Below is a small trained network, with its code and all its weights. Each question gives an input and a class and asks what happens when units are switched off, that is, made to give their printed mean instead of their output.

import numpy as np


def w(rows, s, z=0):
    codes = np.array(rows[::2]) - 128.0
    scale = np.full(codes.shape[1], s)
    scale[-1] = z or s
    return codes * scale


def f(y):
    return np.maximum(y, 0)


def log_softmax(a):
    a = a - a.max(-1, keepdims=True)
    return a - np.log(np.exp(a).sum(-1, keepdims=True))


def net(x, mask):
    res = np.array(x, float).reshape(1, 6) / 4 @ E
    y = f(res @ A[0][:, :-1].T + A[0][:, -1])
    res = res + np.where(mask, y, B[0][:, -1]) @ B[0][:, :-1]
    return log_softmax(res[-1] @ U[:, :-1].T + U[:, -1])


A, B = {}, {}
E = w([
[255,115,150],'x0',
[128,128,128],'x1',
[127,211,230],'x2',
[129,130,128],'x3',
[130,129,128],'x4',
[100,51,201],'x5',
],0.0083)
A[0] = w([
[193,133,180,145],'N0',
[62,103,132,169],'N1',
[151,133,105,90],'N2',
[88,136,112,82],'N3',
[79,148,121,76],'N4',
[149,175,157,73],'N5',
[141,186,84,79],'N6',
[120,201,182,144],'N7',
[199,129,102,100],'N8',
[115,89,183,64],'N9',
[109,129,195,110],'N10',
[162,82,81,99],'N11',
[197,8,28,22],'N12',
[166,121,114,112],'N13',
[122,72,60,13],'N14',
[124,118,155,115],'N15',
[192,96,154,85],'N16',
[163,163,200,101],'N17',
[154,181,163,130],'N18',
[132,193,100,59],'N19',
[133,71,189,72],'N20',
[104,56,184,98],'N21',
[103,123,130,255],'N22',
[57,108,99,132],'N23',
[135,221,99,101],'N24',
[161,108,129,94],'N25',
[70,123,106,80],'N26',
[139,175,75,98],'N27',
[117,52,115,126],'N28',
[118,167,84,125],'N29',
[181,100,144,91],'N30',
[207,59,126,117],'N31',
[139,89,120,234],'N32',
[123,38,177,98],'N33',
[139,158,224,92],'N34',
[86,71,186,64],'N35',
],0.015,0.0098)
B[0] = w([
[102,170,172,203],'N0',
[119,170,157,210],'N1',
[105,71,139,141],'N2',
[67,112,174,144],'N3',
[64,85,173,147],'N4',
[75,58,104,152],'N5',
[156,29,184,163],'N6',
[82,128,14,205],'N7',
[95,106,198,178],'N8',
[151,72,126,156],'N9',
[146,97,60,175],'N10',
[105,124,71,177],'N11',
[80,95,70,223],'N12',
[105,124,198,154],'N13',
[95,85,82,159],'N14',
[161,91,101,145],'N15',
[106,121,192,168],'N16',
[68,121,82,185],'N17',
[87,144,47,180],'N18',
[130,30,148,150],'N19',
[165,83,121,167],'N20',
[183,70,129,189],'N21',
[161,198,163,254],'N22',
[113,140,166,199],'N23',
[191,9,150,184],'N24',
[55,141,161,144],'N25',
[69,117,164,160],'N26',
[166,59,187,170],'N27',
[120,144,38,187],'N28',
[174,104,150,171],'N29',
[54,132,181,160],'N30',
[63,167,167,201],'N31',
[153,255,100,237],'N32',
[202,71,132,192],'N33',
[94,108,57,194],'N34',
[158,63,140,174],'N35',
],0.0069,0.0099)
U = w([
[90,102,9,24],'0',
[135,141,113,254],'1',
[40,113,193,47],'2',
[212,25,111,62],'3',
[147,156,89,215],'4',
[150,158,91,210],'5',
[227,211,117,27],'6',
],0.012,0.011)

Each question gives the input, the list of numbers given to net, and the class t.
The units are the neurons (one row each of A and B). Each row of codes is followed by its name. A weight is (code - 128) times the scale printed after its matrix; where a second scale follows, it is the last column's (A, B and U).
mask holds one flag per neuron, in row order. A switched-off neuron (its flag False) gives its mean, the last column of its row in B, instead of its output. The means were averaged over made-up inputs and are rounded, as every weight is.
A unit's drop is (log p(t) with every unit on - log p(t) with that unit switched off) / (log p(t) with every unit on - log p(t) with every unit switched off).
The circuit of an input: a set's keep is (log p(t) with only the set's units on - log p(t) with every unit switched off) / (log p(t) with every unit on - log p(t) with every unit switched off). Starting from the 12 units with the biggest drops (on a tie, the unit counted first), units are removed one at a time, each time the one whose removal leaves the highest keep (on an exact tie, the one counted first), for as long as the keep stays at least 0.8.
units of the circuit, in order: the units of the circuit, biggest drop first
most important unit: the unit with the biggest drop
k most important neurons: the k neurons with the biggest drops, biggest first
drop when u is switched off: that unit's drop, to one decimal
input [-5,-2,8,1,1,1], class 0: most important unit : N7
input [-6,-3,6,7,6,7], class 3: units of the circuit, in order : (N35; N21; N10)
input [-4,0,8,-3,8,-6], class 0: units of the circuit, in order : (N7; N18)
input [3,0,6,1,-2,-7], class 3: units of the circuit, in order : (N24; N32)
input [7,1,-2,-1,-6,6], class 2: units of the circuit, in order : (N31; N30)
input [-5,-7,7,-7,0,7], class 0: 2 most important neurons : (N7; N34)
input [5,-8,-8,5,6,5], class 0: 2 most important neurons : (N12; N28)
input [6,4,3,-1,-2,-7], class 3: 2 most important neurons : (N24; N6)
input [-3,1,-4,-2,1,8], class 3: 2 most important neurons : (N33; N21)
input [8,-5,-5,8,-2,-6], class 2: 2 most important neurons : (N8; N31)
input [-3,1,8,-6,0,-7], class 0: 2 most important neurons : (N7; N18)
input [1,-1,-8,-3,0,5], class 0: 2 most important neurons : (N12; N28)
input [-8,6,8,-3,-5,0], class 0: 3 most important neurons : (N7; N10; N34)
input [5,-6,3,-4,-4,-6], class 3: units of the circuit, in order : (N24)
input [-5,-1,-4,-7,1,6], class 4: 3 most important neurons : (N28; N32; N24)
input [8,4,2,-5,1,-7], class 2: drop when N17 is switched off : 0.0
input [0,4,3,2,5,-8], class 3: drop when N24 is switched off : 0.2
input [-1,0,6,-6,-7,-8], class 3: drop when N6 is switched off : 0.1
input [8,-2,2,3,4,8], class 2: drop when N30 is switched off : 0.7
